Read these off the matrix that follows. Counting starts at 0.
1) Report the entry at row 0, column 1.
2) Report the entry in the top-left corner.
3) Report the entry directly below the largest entry.
4) Report the entry in the bottom-right corner.
5) Report the entry at row 2, column 2.
6) Report the entry at row 2, column 0.
7) Report the bottom-left entry.
8) Report the entry in row 1 and column 0.
[[134 111 141 128 125 113 136 119 119 142 127 130 135 132]
 [119 128 122 119 133 112 120 115 128 130 133 135 122 119]
 [104 145 107 109 137 122 103 115 118 111 136 130 111 104]
 [119 127 130 117 138 112 126 111 113 137 138 139 133 117]
 [131 126 133 129 125 128 126 128 119 126 127 121 125 128]
 [139 124 135 138 122 137 137 138 134 130 123 124 133 139]
 [121 128 131 119 136 117 126 114 110 135 137 136 134 118]]
1) 111
2) 134
3) 127
4) 118
5) 107
6) 104
7) 121
8) 119

[[125 118 119 145 114 136 120 104 131 140 142 113 125]
 [135 129 137 124 119 128 124 133 113 120 132 129 138]
 [134 138 131 128 121 134 140 119 109 133 120 134 122]
 [132 123 122 154 123 157 127 128 145 111 119 115 116]
 [128 127 139 107 139 112 128 115 120 107 129 113 126]
 [134 143 106 111 112 133 134 114 128 127 115 126 135]
 [132 137 129 140 126 123 137 122 108 126 136 124 134]
 [117 105 128 141 133 119 123 120 130 137 133 135 112]
 [132 136 124 142 149 125 122 119 135 129 122 125 118]
 [113 126 113 129 136 130 156 137 137 134 135 126 133]
 [127 116 127 133 108 137 131 113 125 135 133 137 124]
 [115 123 114 144 142 109 138 116 140 124 134 113 142]
 [121 123 137 131 133 114 121 130 144 146 137 116 127]
 [142 131 132 133 117 138 132 136 128 118 117 110 106]
 [129 125 118 120 108 118 129 131 150 136 135 123 117]]
Counting starts at 0.
The entry just left of the largest entry: 123
The entry directly below the largest entry?
Answer: 112
The entry at row 0, column 0?
Answer: 125
The bottom-right entry: 117
The entry directly above the centre entry -> 137
The entry in the top-right corner?
Answer: 125
The top entry of the column that holds the largest entry -> 136
The entry at row 1, column 0 -> 135
The entry directly above the largest entry?
Answer: 134
The minimum?
Answer: 104
The bottom-left entry is 129
The entry at row 1, column 1 is 129
The entry in row 0 and column 1: 118
The entry directly below the centre entry?
Answer: 122
The entry in row 1 and column 2 -> 137
The entry at row 2, column 0 -> 134
The entry at row 0, column 2: 119
The entry directly below the smallest entry?
Answer: 133
The entry at row 2, column 1 -> 138
The entry just left of the smallest entry -> 120
The entry just right of 157?
Answer: 127
The entry just left of the centre entry?
Answer: 119
The entry just right of the centre entry?
Answer: 120

grid =
[[130 127 125 125 135 134 128 128 130 126 130 132 125 125 129]
 [125 130 127 125 128 132 127 123 126 128 129 126 127 129 127]
 [112 122 132 151 116 127 131 129 118 122 138 125 125 121 124]
 [137 124 129 127 115 116 141 129 129 134 125 102 118 143 133]
 [137 128 121 126 138 127 128 129 139 130 134 108 122 140 139]
 [131 123 127 131 132 130 126 126 125 128 133 125 134 132 126]
 [130 128 125 132 127 127 128 126 130 132 129 115 123 140 132]
 [132 133 137 131 125 122 133 132 126 126 130 115 127 134 134]
 [127 125 126 131 130 134 128 128 127 124 131 130 126 125 128]
 [128 123 127 132 140 135 120 123 126 126 135 133 137 130 125]
 [129 137 128 124 127 128 122 120 131 124 133 122 124 129 125]
 [143 130 124 108 144 138 126 124 140 125 122 136 127 125 133]
 [129 137 127 124 126 129 121 120 129 126 133 124 124 127 126]
 [112 133 136 143 105 125 128 126 108 133 119 140 133 134 114]
 [131 138 128 124 128 129 118 120 132 124 135 122 123 127 123]]
Indices start at 0.
Find the maximum.
Answer: 151
The entry directly below the centre entry: 128
Find the entry directly above the centre entry.
Answer: 126
The entry in row 0 and column 1: 127
The entry at row 1, column 1 is 130
The top entry of the column that holds the largest entry is 125
Find the entry at row 2, column 0.
Answer: 112
The entry in the bottom-right corner -> 123
Find the bottom-left entry.
Answer: 131
Find the entry at the centre.
Answer: 132
The entry at row 0, column 2 is 125
Find the entry in the top-right corner.
Answer: 129
The entry directly below the smallest entry is 108
The minimum -> 102
Find the entry in row 0 and column 0.
Answer: 130
The entry in row 1 and column 0: 125
The entry directly above the largest entry -> 125
Find the entry just left of the smallest entry.
Answer: 125
The entry just right of the largest entry: 116
The entry at row 2, column 2: 132
Find the entry directly above the smallest entry.
Answer: 125

[[118 111 137 144 138 143 145 138 104 137]
 [148 153 143 128 152 145 124 121 116 136]
 [119 125 131 116 154 147 122 116 136 147]
 [127 128 119 105 142 139 107 139 131 136]
 [148 126 138 109 154 113 151 138 113 120]
 [107 134 139 139 137 109 142 122 112 110]
 [142 138 106 123 140 144 124 119 107 135]
 [127 131 120 146 135 110 149 128 106 136]
 [119 125 148 108 131 121 138 148 145 130]
 [149 136 138 123 119 126 143 128 108 141]
 [129 104 144 141 145 108 124 123 145 140]
 [110 110 148 133 128 107 111 126 144 107]]
Counting starts at 0.
The entry in row 0 and column 0 -> 118
The top-right entry -> 137
Report the entry in row 2 and column 0.
Answer: 119
The entry in the bottom-right corner -> 107
Report the bottom-left entry.
Answer: 110
Report the entry directly above 146.
Answer: 123
Report the entry at row 1, column 0.
Answer: 148
Report the entry at row 0, column 1.
Answer: 111
The entry directly above 151 is 107
Report the entry at row 0, column 2.
Answer: 137
